Below is a small trained network, with its code and all its weights. Each question gives an input and a target symbol and asks what happens when units are switched off, that is, made to give their printed mean instead of their output.

import numpy as np


def w(rows, s, z=0):
    codes = np.array(rows[::2]) - 128.0
    scale = np.full(codes.shape[1], s)
    scale[-1] = z or s
    return codes * scale


def f(y):
    return y / 2 * (1 + np.tanh(0.7978845608 * (y + 0.044715 * y**3)))


def softmax(a):
    e = np.exp(a - a.max(-1, keepdims=True))
    return e / e.sum(-1, keepdims=True)


def log_softmax(a):
    a = a - a.max(-1, keepdims=True)
    return a - np.log(np.exp(a).sum(-1, keepdims=True))


def net(x, mask):
    ids = ['ΓΠΣδεηθμξτφψω'.index(c) for c in x.split()]
    T = len(ids)
    res = E[ids] + P[:T]
    r = res
    for j in range(3):
        rows = slice(2 * j, 2 * j + 2)
        q, k, v = (r @ M[0][rows].T for M in (Q, K, V))
        z = softmax(np.where(np.tri(T) > 0, q @ k.T / 2**0.5, -1e9)) @ v
        o = O[0][rows]
        res = res + np.where(mask[j], z, o[:, -1]) @ o[:, :-1]
    y = f(res @ A[0][:, :-1].T + A[0][:, -1])
    res = res + np.where(mask[3:7], y, B[0][:, -1]) @ B[0][:, :-1]
    return log_softmax(res[-1] @ U[:, :-1].T + U[:, -1])


Q, K, V, O, A, B = {}, {}, {}, {}, {}, {}
E = w([
[134,156,56],'Γ',
[107,82,3],'Π',
[138,242,48],'Σ',
[144,188,60],'δ',
[102,81,64],'ε',
[233,196,166],'η',
[67,125,77],'θ',
[138,171,125],'μ',
[132,157,55],'ξ',
[133,151,57],'τ',
[56,191,176],'φ',
[22,208,244],'ψ',
[15,148,138],'ω',
],0.016)
P = w([
[109,108,208],'0',
[2,148,59],'1',
[214,131,152],'2',
[154,202,85],'3',
[14,131,56],'4',
[230,116,168],'5',
[144,211,77],'6',
],0.0097)
Q[0] = w([
[161,85,248],'H0',
[121,162,191],'H0',
[77,135,124],'H1',
[157,133,135],'H1',
[122,202,110],'H2',
[112,120,107],'H2',
],0.016)
K[0] = w([
[108,245,127],'H0',
[68,205,206],'H0',
[112,113,101],'H1',
[174,130,104],'H1',
[127,69,163],'H2',
[85,119,41],'H2',
],0.013)
V[0] = w([
[189,251,121],'H0',
[205,4,78],'H0',
[24,143,54],'H1',
[40,196,103],'H1',
[58,248,174],'H2',
[254,53,132],'H2',
],0.0081)
O[0] = w([
[77,255,186,106],'H0',
[232,143,192,106],'H0',
[108,68,231,254],'H1',
[113,125,195,242],'H1',
[207,202,177,194],'H2',
[60,65,13,12],'H2',
],0.0058,0.0079)
A[0] = w([
[45,115,104,255],'N0',
[252,188,41,31],'N1',
[250,147,202,208],'N2',
[72,189,125,53],'N3',
],0.011,0.0074)
B[0] = w([
[242,156,121,191],'N0',
[168,53,196,174],'N1',
[17,118,90,246],'N2',
[109,2,45,163],'N3',
],0.0086,0.012)
U = w([
[169,161,202,143],'Γ',
[106,125,246,16],'Π',
[163,180,109,116],'Σ',
[140,2,130,151],'δ',
[160,200,108,137],'ε',
[167,198,109,146],'η',
[201,71,105,252],'θ',
[137,185,90,93],'μ',
[49,35,109,102],'ξ',
[171,158,220,193],'τ',
[134,233,23,182],'φ',
[76,214,35,98],'ψ',
[84,166,165,64],'ω',
],0.0082,0.0035)

Each question gives the input, a string of symbols that net reads in full, and the target symbol t.
The units are the heads (2 rows each of Q, K, V and O) and the neurons (one row each of A and B). Each row of codes is followed by its name. A weight is (code - 128) times the scale printed after its matrix; where a second scale follows, it is the last column's (O, A, B and U).
mask holds one flag per unit, heads first, then neurons. A switched-off unit (its flag False) gives its mean, the last column of its rows in O or B, instead of its output. The means were averaged over made-up inputs and are rounded, as every weight is.
A unit's drop is (log p(t) with every unit on - log p(t) with that unit switched off) / (log p(t) with every unit on - log p(t) with every unit switched off).
The circuit of an input: a set's keep is (log p(t) with only the set's units on - log p(t) with every unit switched off) / (log p(t) with every unit on - log p(t) with every unit switched off). Starting from all 7 units, units are removed one at a time, each time the one whose removal leaves the highest keep (on an exact tie, the one counted first), for as long as the keep stays at least 0.8.
circuit, biggest first: the units of the circuit, biggest drop first
most important unit: the unit with the biggest drop
top k neurons: the k neurons with the biggest drops, biggest first
heads that matter: for each layer, one digit per head in row order, 1 if its drop is at least 0.15 and else 0, layers parted by /
drop of u: that unit's drop, to one decimal
input ε Π ω Γ ε, target θ: heads that matter	100
input η θ ε ξ ω, target Π: most important unit	H1
input θ θ φ μ ψ ε, target ξ: circuit, biggest first	N2, N0
input η Π Σ, target θ: circuit, biggest first	N1, H1
input θ Σ η, target θ: circuit, biggest first	H1, N1
input Σ φ ξ φ ω, target Π: heads that matter	011
input ε Π δ, target δ: top 2 neurons	N1, N0
input Σ Σ ε, target ξ: drop of N3	-0.2
input ε ω η η, target θ: drop of N1	1.4
input Σ τ ψ Σ Π, target θ: drop of N2	0.4
input θ μ ξ θ Π, target θ: drop of N0	0.3
